Here is a tiny trained network, its code and every weight. The questions are about switching its units off for an input and a class, where a switched-off unit gives its printed mean instead of its output.

import numpy as np


def w(rows, s, z=0):
    codes = np.array(rows[::2]) - 128.0
    scale = np.full(codes.shape[1], s)
    scale[-1] = z or s
    return codes * scale


def f(y):
    return y / 2 * (1 + np.tanh(0.7978845608 * (y + 0.044715 * y**3)))


def log_softmax(a):
    a = a - a.max(-1, keepdims=True)
    return a - np.log(np.exp(a).sum(-1, keepdims=True))


def net(x, mask):
    res = np.array(x, float).reshape(1, 8) / 4 @ E
    y = f(res @ A[0][:, :-1].T + A[0][:, -1])
    res = res + np.where(mask, y, B[0][:, -1]) @ B[0][:, :-1]
    return log_softmax(res[-1] @ U[:, :-1].T + U[:, -1])


A, B = {}, {}
E = w([
[79,113,85],'x0',
[153,132,77],'x1',
[88,104,170],'x2',
[74,70,253],'x3',
[229,26,84],'x4',
[188,156,174],'x5',
[138,135,150],'x6',
[218,124,152],'x7',
],0.0068)
A[0] = w([
[53,191,155,234],'n1',
[210,94,171,237],'n2',
[68,213,72,183],'n3',
[175,10,100,253],'n4',
[114,43,106,205],'n5',
[93,127,65,146],'n6',
[108,112,59,222],'n7',
[109,94,139,187],'n8',
[77,92,114,106],'n9',
[106,77,93,124],'n10',
[150,192,195,197],'n11',
[180,145,171,179],'n12',
[118,49,102,216],'n13',
[103,167,237,135],'n14',
[79,112,199,74],'n15',
[218,161,156,94],'n16',
],0.012,0.0042)
B[0] = w([
[2,102,139,245],'n1',
[140,81,63,215],'n2',
[76,210,103,223],'n3',
[212,149,137,255],'n4',
[206,146,230,194],'n5',
[185,221,117,173],'n6',
[134,198,175,198],'n7',
[146,66,186,161],'n8',
[194,91,170,153],'n9',
[173,154,151,154],'n10',
[35,131,53,191],'n11',
[92,80,47,167],'n12',
[202,116,179,195],'n13',
[51,114,135,219],'n14',
[66,101,65,187],'n15',
[137,102,82,169],'n16',
],0.0073,0.0084)
U = w([
[134,157,164,11],'0',
[120,203,57,148],'1',
[73,212,123,148],'2',
[133,131,184,57],'3',
[76,71,184,142],'4',
[196,146,117,153],'5',
[185,78,159,167],'6',
[162,240,248,161],'7',
],0.011)

Each question gives the input, the list of numbers given to net, and the class t.
The units are the neurons (one row each of A and B). Each row of codes is followed by its name. A weight is (code - 128) times the scale printed after its matrix; where a second scale follows, it is the last column's (A, B and U).
mask holds one flag per neuron, in row order. A switched-off neuron (its flag False) gives its mean, the last column of its row in B, instead of its output. The means were averaged over made-up inputs and are rounded, as every weight is.
A unit's drop is (log p(t) with every unit on - log p(t) with that unit switched off) / (log p(t) with every unit on - log p(t) with every unit switched off).
The circuit of an input: a set's keep is (log p(t) with only the set's units on - log p(t) with every unit switched off) / (log p(t) with every unit on - log p(t) with every unit switched off). Starting from the 12 units with the biggest drops (on a tie, the unit counted first), units are removed one at a time, each time the one whose removal leaves the highest keep (on an exact tie, the one counted first), for as long as the keep stays at least 0.8.
circuit, biggest first: the units of the circuit, biggest drop first
top k neurons: the k neurons with the biggest drops, biggest first
drop when u is switched off: that unit's drop, to one decimal
input [-6,7,0,8,5,-1,-3,-8], class 7: circuit, biggest first -> n5
input [-6,-7,-3,1,-2,8,-3,6], class 1: circuit, biggest first -> n11, n12
input [3,-8,-1,2,2,-1,-5,1], class 6: circuit, biggest first -> n3, n1, n11
input [-4,-3,3,-1,-8,-5,1,8], class 4: circuit, biggest first -> n6, n1
input [-7,4,3,-1,-2,5,0,-1], class 4: circuit, biggest first -> n6, n4
input [0,-5,0,8,4,3,-7,-1], class 6: top 2 neurons -> n1, n4
input [-4,8,4,6,5,-4,-4,-5], class 7: top 2 neurons -> n5, n12
input [0,1,5,-2,-4,4,8,7], class 4: top 2 neurons -> n3, n6
input [-6,-3,0,2,-1,-3,-1,2], class 4: top 3 neurons -> n3, n6, n4
input [7,-8,-5,5,5,1,3,-6], class 6: drop when n1 is switched off -> 0.1
input [-2,-5,-4,2,4,-6,0,-2], class 7: drop when n5 is switched off -> 0.2
input [-5,-7,-6,4,-8,2,3,1], class 2: drop when n11 is switched off -> 0.2
